In the rows, 128 means zero.
140; 151; 113; 168; 114; 138; 81; 113; 190; 124; 116; 129; 90; 124; 157; 110; 130; 125; 136; 138; 89; 150; 139; 164; 100; 192; 100; 122; 115; 130; 123; 103; 160
H
108; 136; 150; 120; 111; 105; 149; 132; 104; 141; 112; 112; 109; 135; 103; 207; 151; 116; 148; 92; 144; 87; 141; 163; 62; 121; 88; 144; 122; 119; 106; 118; 145
E
123; 133; 145; 119; 124; 128; 127; 140; 97; 115; 149; 140; 131; 128; 135; 146; 146; 135; 115; 130; 111; 131; 115; 119; 118; 96; 119; 132; 146; 129; 138; 117; 119
Q
130; 112; 136; 139; 145; 146; 125; 140; 142; 109; 159; 141; 133; 98; 142; 121; 124; 135; 132; 149; 115; 125; 132; 124; 142; 115; 129; 124; 132; 106; 123; 134; 130
H
145; 136; 132; 119; 122; 132; 128; 123; 132; 112; 134; 132; 125; 120; 131; 136; 128; 156; 130; 128; 117; 131; 124; 144; 123; 131; 131; 130; 150; 116; 125; 136; 128
Q
103; 111; 106; 69; 121; 102; 122; 96; 129; 144; 122; 97; 159; 149; 115; 115; 139; 128; 161; 117; 167; 122; 157; 160; 134; 125; 140; 126; 100; 103; 103; 112; 108
F
101; 128; 138; 135; 125; 140; 123; 136; 136; 128; 153; 130; 132; 119; 122; 157; 134; 124; 130; 137; 117; 110; 124; 132; 121; 105; 112; 128; 140; 98; 109; 153; 124
E
137; 124; 131; 138; 127; 145; 130; 143; 128; 102; 131; 138; 121; 115; 138; 113; 125; 126; 141; 148; 126; 132; 123; 131; 128; 119; 118; 121; 112; 121; 120; 118; 142
H
189; 105; 130; 135; 150; 138; 128; 136; 165; 133; 144; 176; 102; 135; 123; 93; 119; 116; 131; 92; 152; 114; 121; 177; 117; 205; 132; 99; 88; 129; 109; 121; 144
F
124; 132; 141; 125; 127; 123; 124; 121; 127; 110; 138; 126; 131; 131; 133; 124; 125; 140; 143; 129; 118; 114; 115; 124; 128; 122; 136; 135; 130; 118; 106; 139; 115
R
149; 142; 137; 146; 115; 127; 128; 140; 151; 108; 120; 146; 131; 131; 128; 118; 134; 115; 137; 148; 111; 130; 122; 135; 128; 117; 129; 126; 125; 129; 121; 125; 112
H
119; 122; 116; 132; 126; 134; 120; 137; 136; 130; 137; 132; 140; 126; 121; 115; 140; 114; 121; 122; 143; 120; 122; 140; 133; 123; 121; 120; 137; 131; 105; 101; 113
C
119; 117; 144; 118; 123; 136; 118; 124; 128; 122; 146; 125; 138; 139; 131; 116; 128; 143; 139; 139; 114; 141; 130; 139; 136; 125; 130; 132; 121; 125; 123; 130; 128
F
109; 137; 122; 112; 125; 133; 147; 133; 135; 132; 138; 142; 119; 123; 127; 88; 129; 142; 134; 123; 136; 116; 121; 161; 128; 146; 130; 111; 107; 87; 92; 136; 204
R
148; 115; 127; 131; 138; 132; 139; 127; 127; 126; 134; 127; 136; 128; 121; 132; 117; 114; 111; 138; 130; 129; 125; 130; 115; 131; 125; 132; 127; 116; 105; 117; 114
X
83; 148; 141; 96; 102; 151; 126; 155; 159; 123; 131; 135; 129; 87; 95; 135; 147; 136; 138; 123; 102; 144; 84; 129; 89; 134; 107; 141; 149; 71; 90; 137; 164
Q
111; 110; 119; 120; 108; 126; 138; 120; 104; 81; 105; 163; 112; 52; 103; 111; 116; 136; 90; 168; 100; 152; 135; 91; 133; 156; 145; 88; 124; 73; 104; 151; 110
C
132; 113; 189; 98; 112; 155; 136; 143; 193; 91; 136; 124; 148; 135; 97; 102; 140; 179; 162; 129; 105; 149; 113; 124; 152; 95; 148; 157; 146; 127; 150; 132; 100
Z
122; 127; 136; 128; 120; 139; 127; 124; 118; 103; 110; 128; 116; 119; 112; 129; 133; 136; 141; 127; 132; 120; 137; 125; 112; 119; 119; 134; 125; 118; 97; 125; 132
D
141; 133; 131; 136; 139; 148; 136; 142; 121; 104; 133; 133; 126; 126; 114; 137; 133; 121; 137; 133; 127; 108; 119; 142; 149; 139; 120; 128; 133; 138; 97; 129; 128
Z
180; 142; 65; 138; 128; 85; 158; 132; 62; 136; 95; 122; 99; 115; 113; 133; 56; 123; 113; 147; 150; 108; 120; 89; 124; 126; 177; 118; 132; 126; 116; 127; 120
L
137; 136; 125; 139; 122; 135; 137; 142; 139; 118; 118; 143; 130; 121; 117; 116; 131; 117; 125; 131; 125; 119; 124; 139; 111; 99; 124; 141; 140; 104; 104; 130; 106
X
189; 159; 67; 152; 115; 131; 163; 124; 164; 159; 73; 112; 135; 168; 126; 110; 87; 121; 122; 122; 149; 129; 165; 169; 125; 119; 141; 129; 120; 127; 122; 170; 144
X
124; 105; 110; 91; 127; 135; 141; 136; 159; 129; 96; 155; 113; 103; 113; 81; 132; 159; 130; 90; 166; 142; 178; 127; 117; 108; 149; 120; 126; 110; 144; 123; 132
D
122; 127; 136; 127; 130; 123; 130; 124; 139; 115; 148; 117; 137; 128; 133; 130; 130; 141; 142; 126; 121; 105; 125; 135; 129; 114; 141; 142; 139; 116; 112; 138; 133
R
150; 121; 131; 136; 136; 134; 133; 140; 141; 114; 141; 132; 129; 123; 137; 135; 117; 127; 139; 135; 135; 125; 122; 128; 128; 119; 126; 127; 130; 126; 113; 123; 123
H
137; 112; 129; 128; 139; 129; 112; 129; 144; 122; 148; 143; 117; 110; 130; 109; 133; 136; 142; 131; 133; 108; 120; 122; 120; 119; 125; 136; 127; 114; 125; 118; 114
G
123; 133; 133; 118; 125; 123; 125; 124; 153; 139; 119; 131; 140; 127; 110; 129; 153; 121; 140; 126; 124; 120; 126; 150; 115; 119; 115; 136; 134; 117; 122; 125; 113
G
146; 130; 135; 126; 124; 140; 125; 137; 143; 114; 162; 134; 134; 116; 115; 139; 143; 133; 133; 134; 113; 103; 114; 136; 116; 127; 131; 149; 132; 112; 128; 125; 144
Q
98; 118; 107; 143; 114; 129; 104; 126; 149; 124; 108; 65; 136; 96; 112; 134; 111; 98; 134; 165; 96; 137; 98; 106; 91; 134; 133; 136; 134; 115; 121; 107; 132
L
130; 145; 126; 120; 136; 143; 150; 141; 144; 133; 141; 152; 138; 140; 83; 152; 125; 123; 105; 89; 112; 139; 107; 116; 165; 98; 128; 134; 174; 123; 123; 160; 123
C
168; 121; 140; 109; 96; 114; 165; 151; 87; 102; 113; 120; 101; 131; 106; 151; 91; 151; 108; 145; 146; 157; 100; 98; 71; 100; 147; 154; 136; 130; 135; 62; 134
X
128; 107; 131; 113; 131; 129; 149; 106; 127; 156; 148; 110; 149; 139; 133; 141; 137; 168; 111; 152; 115; 150; 201; 131; 128; 146; 123; 141; 134; 165; 108; 121; 175
D
145; 120; 141; 135; 136; 132; 140; 138; 130; 125; 137; 130; 131; 128; 134; 137; 125; 126; 139; 135; 126; 123; 131; 132; 120; 116; 114; 127; 115; 125; 114; 124; 132
H
108; 121; 144; 117; 138; 88; 167; 132; 133; 174; 120; 98; 131; 152; 120; 129; 98; 146; 141; 118; 122; 124; 139; 121; 138; 103; 153; 143; 149; 136; 125; 121; 167
E
134; 139; 117; 122; 122; 114; 128; 124; 129; 142; 143; 135; 142; 135; 114; 100; 133; 138; 132; 146; 121; 115; 121; 145; 139; 119; 141; 127; 140; 118; 109; 117; 119
L
131; 134; 133; 128; 120; 142; 140; 151; 143; 147; 95; 111; 137; 135; 97; 140; 123; 113; 146; 114; 111; 149; 113; 154; 85; 114; 108; 145; 128; 118; 102; 124; 126
F
146; 111; 106; 105; 133; 152; 112; 106; 130; 108; 160; 159; 118; 102; 160; 149; 155; 172; 105; 111; 141; 144; 179; 166; 113; 138; 101; 102; 143; 112; 142; 148; 110
Q
139; 124; 144; 146; 135; 135; 135; 135; 147; 127; 139; 139; 130; 138; 124; 107; 131; 115; 124; 125; 115; 114; 118; 138; 118; 107; 120; 138; 124; 107; 111; 127; 127
X
136; 141; 139; 146; 132; 158; 73; 123; 195; 108; 165; 167; 94; 107; 130; 112; 109; 144; 115; 130; 91; 150; 67; 115; 129; 158; 123; 114; 152; 76; 131; 152; 113
G
120; 112; 116; 133; 101; 169; 127; 149; 213; 126; 149; 129; 135; 119; 135; 129; 137; 110; 120; 125; 168; 131; 112; 164; 67; 161; 95; 107; 114; 96; 64; 149; 170
X
109; 127; 136; 121; 143; 126; 140; 131; 130; 130; 135; 111; 117; 141; 110; 167; 144; 115; 119; 113; 102; 147; 125; 125; 129; 151; 102; 137; 158; 169; 98; 100; 167
Z
122; 128; 92; 144; 113; 98; 154; 130; 155; 156; 137; 102; 128; 154; 94; 167; 125; 67; 111; 126; 116; 107; 128; 133; 90; 133; 131; 125; 104; 106; 87; 144; 210
F
138; 137; 143; 112; 87; 142; 130; 109; 94; 83; 120; 138; 107; 142; 121; 164; 109; 151; 120; 143; 113; 165; 117; 121; 121; 158; 116; 108; 99; 119; 124; 182; 141
F
119; 135; 127; 133; 133; 130; 115; 129; 110; 134; 141; 130; 136; 118; 123; 118; 128; 126; 134; 137; 122; 106; 107; 143; 130; 128; 123; 119; 132; 109; 109; 128; 112
L
134; 117; 131; 131; 130; 137; 135; 137; 129; 116; 141; 145; 128; 114; 128; 129; 133; 127; 117; 132; 128; 122; 138; 125; 112; 115; 118; 139; 136; 116; 108; 132; 115
X
127; 127; 140; 129; 131; 141; 129; 125; 106; 92; 134; 130; 128; 118; 132; 133; 137; 135; 129; 134; 119; 121; 117; 150; 122; 110; 126; 123; 131; 107; 124; 126; 116
R
132; 139; 124; 134; 127; 129; 127; 135; 127; 116; 135; 132; 131; 130; 138; 125; 132; 127; 133; 128; 132; 109; 125; 146; 127; 131; 139; 131; 133; 135; 119; 128; 131
R
123; 140; 134; 135; 115; 138; 115; 135; 112; 120; 142; 120; 139; 119; 129; 114; 118; 142; 141; 163; 124; 115; 92; 141; 130; 132; 130; 126; 139; 123; 101; 122; 122
L
128; 118; 132; 134; 142; 131; 140; 136; 116; 138; 141; 130; 145; 106; 112; 127; 127; 128; 117; 132; 122; 107; 136; 137; 148; 136; 136; 133; 141; 125; 113; 113; 125
C
161; 165; 161; 137; 120; 113; 136; 154; 143; 167; 142; 169; 127; 128; 106; 146; 110; 130; 114; 115; 121; 94; 90; 149; 121; 216; 150; 119; 134; 136; 115; 153; 134
L
114; 119; 150; 131; 116; 127; 117; 138; 125; 126; 134; 113; 144; 140; 131; 128; 127; 124; 137; 138; 120; 129; 117; 138; 112; 98; 133; 131; 122; 116; 128; 119; 106
F
113; 132; 149; 80; 117; 139; 134; 147; 90; 111; 123; 122; 134; 113; 147; 94; 117; 175; 143; 143; 170; 152; 85; 167; 135; 150; 145; 114; 144; 129; 120; 64; 155
Q
149; 144; 110; 129; 126; 111; 124; 112; 129; 164; 134; 118; 121; 159; 137; 117; 109; 118; 130; 151; 156; 99; 131; 168; 133; 242; 124; 92; 74; 133; 52; 111; 179
Z
125; 135; 136; 124; 125; 145; 117; 133; 122; 122; 145; 126; 140; 128; 134; 133; 145; 130; 138; 131; 120; 116; 114; 140; 119; 119; 109; 134; 126; 119; 117; 130; 127
Q
113; 97; 143; 103; 120; 100; 145; 112; 108; 115; 127; 119; 84; 119; 135; 147; 111; 162; 120; 122; 146; 147; 137; 136; 93; 136; 130; 104; 131; 112; 130; 86; 164
E
117; 143; 131; 122; 119; 137; 113; 137; 99; 101; 141; 138; 119; 108; 135; 138; 155; 135; 135; 129; 125; 108; 118; 152; 117; 122; 116; 138; 139; 121; 133; 107; 138
Q
132; 134; 138; 134; 117; 142; 126; 116; 139; 108; 106; 130; 124; 127; 115; 123; 128; 143; 141; 128; 125; 118; 144; 136; 123; 127; 125; 129; 123; 113; 100; 153; 125
D
133; 137; 131; 129; 133; 128; 135; 134; 120; 130; 125; 131; 132; 118; 132; 137; 126; 130; 138; 137; 124; 124; 136; 144; 125; 119; 118; 127; 125; 109; 113; 121; 125
H
133; 126; 133; 138; 138; 139; 125; 132; 156; 135; 133; 136; 133; 118; 123; 111; 126; 122; 126; 126; 116; 120; 127; 141; 114; 132; 120; 141; 133; 100; 102; 129; 117
X
128; 138; 139; 125; 127; 141; 128; 129; 119; 99; 135; 127; 134; 139; 123; 132; 140; 121; 136; 123; 127; 113; 104; 150; 127; 108; 127; 129; 123; 115; 128; 127; 125
R
144; 75; 138; 135; 143; 113; 141; 124; 185; 128; 131; 115; 115; 123; 119; 74; 117; 129; 142; 130; 106; 150; 127; 146; 101; 146; 142; 122; 122; 119; 90; 86; 165
F
143; 138; 131; 139; 125; 133; 136; 129; 133; 118; 121; 138; 130; 139; 113; 118; 136; 110; 124; 132; 119; 120; 116; 150; 112; 109; 114; 137; 128; 103; 99; 119; 113
X
124; 128; 151; 127; 124; 145; 132; 139; 135; 117; 116; 138; 126; 130; 127; 109; 136; 128; 136; 118; 134; 131; 113; 153; 112; 127; 108; 134; 125; 119; 108; 117; 126
X
143; 127; 130; 131; 138; 144; 129; 129; 126; 122; 141; 138; 132; 133; 125; 125; 133; 128; 128; 126; 126; 124; 130; 141; 124; 117; 112; 149; 139; 126; 106; 117; 113
X
128; 142; 131; 130; 131; 115; 148; 109; 114; 116; 115; 142; 136; 134; 115; 139; 148; 111; 127; 133; 109; 116; 150; 145; 151; 166; 117; 143; 141; 159; 84; 148; 142
X
176; 116; 100; 115; 101; 124; 165; 127; 172; 86; 128; 138; 112; 148; 99; 146; 126; 131; 105; 127; 154; 158; 109; 131; 113; 85; 151; 113; 154; 133; 151; 129; 152
G
157; 125; 113; 137; 131; 148; 180; 168; 106; 101; 79; 99; 125; 115; 91; 160; 105; 115; 131; 147; 123; 156; 111; 113; 116; 105; 127; 145; 165; 170; 92; 110; 136
Z
129; 120; 182; 113; 103; 92; 160; 135; 156; 132; 115; 154; 117; 114; 116; 110; 113; 170; 130; 122; 102; 128; 147; 88; 108; 142; 156; 153; 128; 120; 122; 159; 131
X
